Here is a tiny trained network, its code and every weight. The questions are about switching its units off for an input and a target symbol, where a switched-off unit gives its printed mean instead of its output.

import numpy as np


def w(rows, s, z=0):
    codes = np.array(rows[::2]) - 128.0
    scale = np.full(codes.shape[1], s)
    scale[-1] = z or s
    return codes * scale


def norm(h):
    return h / np.sqrt((h * h).mean(-1, keepdims=True) + 1e-5)


def f(y):
    return np.maximum(y, 0)


def softmax(a):
    e = np.exp(a - a.max(-1, keepdims=True))
    return e / e.sum(-1, keepdims=True)


def log_softmax(a):
    a = a - a.max(-1, keepdims=True)
    return a - np.log(np.exp(a).sum(-1, keepdims=True))


def net(x, mask):
    ids = ['Θαβγδεζλμξφ'.index(c) for c in x.split()]
    T = len(ids)
    res = E[ids] + P[:T]
    r = norm(res)
    for j in range(2):
        rows = slice(4 * j, 4 * j + 4)
        q, k, v = (r @ M[0][rows].T for M in (Q, K, V))
        z = softmax(np.where(np.tri(T) > 0, q @ k.T / 4**0.5, -1e9)) @ v
        o = O[0][rows]
        res = res + np.where(mask[j], z, o[:, -1]) @ o[:, :-1]
    y = f(norm(res) @ A[0][:, :-1].T + A[0][:, -1])
    res = res + np.where(mask[2:18], y, B[0][:, -1]) @ B[0][:, :-1]
    return log_softmax(norm(res)[-1] @ U[:, :-1].T + U[:, -1])


Q, K, V, O, A, B = {}, {}, {}, {}, {}, {}
E = w([
[75,251,202,138],'Θ',
[87,103,167,64],'α',
[105,71,156,122],'β',
[124,124,36,250],'γ',
[226,142,99,99],'δ',
[189,127,54,59],'ε',
[231,138,92,104],'ζ',
[91,119,132,90],'λ',
[172,135,239,162],'μ',
[175,85,219,74],'ξ',
[88,157,72,63],'φ',
],0.02)
P = w([
[254,157,141,56],'0',
[224,158,134,69],'1',
[211,160,130,73],'2',
[198,160,129,80],'3',
[187,160,134,84],'4',
[178,159,139,86],'5',
[168,156,146,88],'6',
[159,156,149,91],'7',
[150,157,151,88],'8',
[143,158,152,94],'9',
[143,157,159,89],'10',
[167,156,155,84],'11',
],0.0083)
Q[0] = w([
[5,155,151,154],'head 1',
[159,99,105,104],'head 1',
[125,168,121,122],'head 1',
[157,168,119,64],'head 1',
[204,131,136,90],'head 2',
[139,171,125,119],'head 2',
[124,181,33,166],'head 2',
[145,165,106,62],'head 2',
],0.016)
K[0] = w([
[226,128,74,95],'head 1',
[49,122,221,77],'head 1',
[154,209,160,92],'head 1',
[38,188,107,171],'head 1',
[5,122,164,104],'head 2',
[82,143,39,101],'head 2',
[134,12,89,121],'head 2',
[82,150,90,72],'head 2',
],0.013)
V[0] = w([
[145,178,148,174],'head 1',
[113,63,73,142],'head 1',
[133,142,97,92],'head 1',
[135,55,144,143],'head 1',
[144,192,118,156],'head 2',
[117,104,109,199],'head 2',
[177,1,122,98],'head 2',
[98,181,144,92],'head 2',
],0.014)
O[0] = w([
[100,216,176,108,120],'head 1',
[136,41,98,149,44],'head 1',
[156,134,18,128,156],'head 1',
[176,71,92,237,98],'head 1',
[220,154,84,81,126],'head 2',
[159,186,148,145,2],'head 2',
[60,111,212,119,124],'head 2',
[50,253,110,144,200],'head 2',
],0.0066,0.0096)
A[0] = w([
[167,86,87,230,187],'neuron 1',
[120,123,198,87,115],'neuron 2',
[155,160,183,167,110],'neuron 3',
[15,149,74,157,99],'neuron 4',
[110,100,56,79,147],'neuron 5',
[44,72,107,136,136],'neuron 6',
[191,145,119,113,146],'neuron 7',
[137,4,92,155,115],'neuron 8',
[64,95,85,86,192],'neuron 9',
[88,130,153,119,2],'neuron 10',
[167,148,144,142,177],'neuron 11',
[69,161,149,86,151],'neuron 12',
[159,91,129,134,163],'neuron 13',
[81,177,49,171,109],'neuron 14',
[170,87,74,126,97],'neuron 15',
[157,108,183,108,8],'neuron 16',
],0.014,0.0043)
B[0] = w([
[64,197,145,119,173],'neuron 1',
[89,161,43,221,221],'neuron 2',
[111,190,147,83,173],'neuron 3',
[255,98,126,114,173],'neuron 4',
[76,143,133,213,234],'neuron 5',
[85,174,51,120,163],'neuron 6',
[107,131,139,168,254],'neuron 7',
[40,249,86,37,181],'neuron 8',
[135,122,214,138,208],'neuron 9',
[97,92,158,182,133],'neuron 10',
[78,180,153,93,206],'neuron 11',
[191,77,113,155,229],'neuron 12',
[110,135,121,92,177],'neuron 13',
[139,125,113,179,185],'neuron 14',
[135,36,146,139,191],'neuron 15',
[151,132,78,137,173],'neuron 16',
],0.009,0.0063)
U = w([
[234,97,161,70,215],'Θ',
[146,75,125,65,197],'α',
[184,146,23,141,89],'β',
[159,156,144,163,4],'γ',
[168,113,126,216,211],'δ',
[46,141,121,63,134],'ε',
[155,211,213,194,118],'ζ',
[162,157,150,111,64],'λ',
[192,124,137,95,102],'μ',
[150,112,248,120,215],'ξ',
[84,116,156,186,155],'φ',
],0.016,0.0039)

Each question gives the input, a string of symbols that net reads in full, and the target symbol t.
The units are the heads (4 rows each of Q, K, V and O) and the neurons (one row each of A and B). Each row of codes is followed by its name. A weight is (code - 128) times the scale printed after its matrix; where a second scale follows, it is the last column's (O, A, B and U).
mask holds one flag per unit, heads first, then neurons. A switched-off unit (its flag False) gives its mean, the last column of its rows in O or B, instead of its output. The means were averaged over made-up inputs and are rounded, as every weight is.
A unit's drop is (log p(t) with every unit on - log p(t) with that unit switched off) / (log p(t) with every unit on - log p(t) with every unit switched off).
The circuit of an input: a set's keep is (log p(t) with only the set's units on - log p(t) with every unit switched off) / (log p(t) with every unit on - log p(t) with every unit switched off). Starting from the 12 units with the biggest drops (on a tie, the unit counted first), units are removed one at a time, each time the one whose removal leaves the highest keep (on an exact tie, the one counted first), for as long as the keep stays at least 0.8.
units of the circuit, in order: the units of the circuit, biggest drop first
k most important neurons: the k neurons with the biggest drops, biggest first
which heads matter: for each layer, one digit per head in row order, 1 if its drop is at least 0.15 and else 0, layers parted by /
drop when u is switched off: that unit's drop, to one decimal
input ζ ζ β ζ ξ ζ ζ ζ λ λ, target δ: 3 most important neurons : [neuron 12; neuron 4; neuron 9]
input ζ Θ β ζ λ β β ξ λ γ ξ, target Θ: units of the circuit, in order : [head 2; neuron 2]
input ξ α ξ ζ β δ, target ε: units of the circuit, in order : [head 1; head 2; neuron 8]
input λ λ ζ ζ β α ε, target φ: which heads matter : 11
input φ α ξ μ ζ φ δ ξ μ ξ, target ζ: 2 most important neurons : [neuron 2; neuron 8]
input ε ζ ξ ζ, target Θ: units of the circuit, in order : [head 2; head 1; neuron 2]
input α β λ ζ α β ζ ζ β λ δ, target δ: 2 most important neurons : [neuron 8; neuron 15]
input ζ γ ξ α ξ ζ ζ ζ β ε, target ε: which heads matter : 10
input ζ ε μ β ε ζ γ, target ε: units of the circuit, in order : [head 2; neuron 8; neuron 1]
input λ μ ζ, target ζ: which heads matter : 01
input ε ζ λ ζ β ξ, target ε: units of the circuit, in order : [head 1; neuron 8]
input ζ ξ ε, target α: which heads matter : 01
input ξ β β ζ β ζ λ ζ ζ λ ε ε, target δ: 3 most important neurons : [neuron 5; neuron 9; neuron 8]
input α ξ ζ ζ ζ, target φ: 3 most important neurons : [neuron 5; neuron 15; neuron 12]
input β μ μ ζ, target ζ: units of the circuit, in order : [head 1; head 2]
input γ β φ φ ζ ε λ ζ, target δ: most important neuron : [neuron 5]
input ζ ζ ζ δ ζ ζ β ζ ξ ζ δ, target ε: which heads matter : 10
input ξ δ ξ ξ λ, target δ: 2 most important neurons : [neuron 4; neuron 9]
input ζ α ξ, target φ: most important neuron : [neuron 2]
input β ζ ζ γ ζ α ξ λ δ, target δ: most important neuron : [neuron 8]
input ξ ζ ε, target α: 2 most important neurons : [neuron 2; neuron 15]
input φ ζ ζ α φ ε, target δ: which heads matter : 11
input ζ ξ φ ξ, target β: drop when neuron 9 is switched off : 0.1
input ζ ζ φ γ ζ β ξ, target ε: drop when head 1 is switched off : 1.2
input δ ζ β ζ ξ ζ ζ λ α α ζ ζ, target φ: drop when head 1 is switched off : 0.7
input ζ ε μ ξ δ, target ζ: drop when head 2 is switched off : 0.2
input φ μ ζ φ ζ ζ Θ β, target δ: most important neuron : [neuron 15]
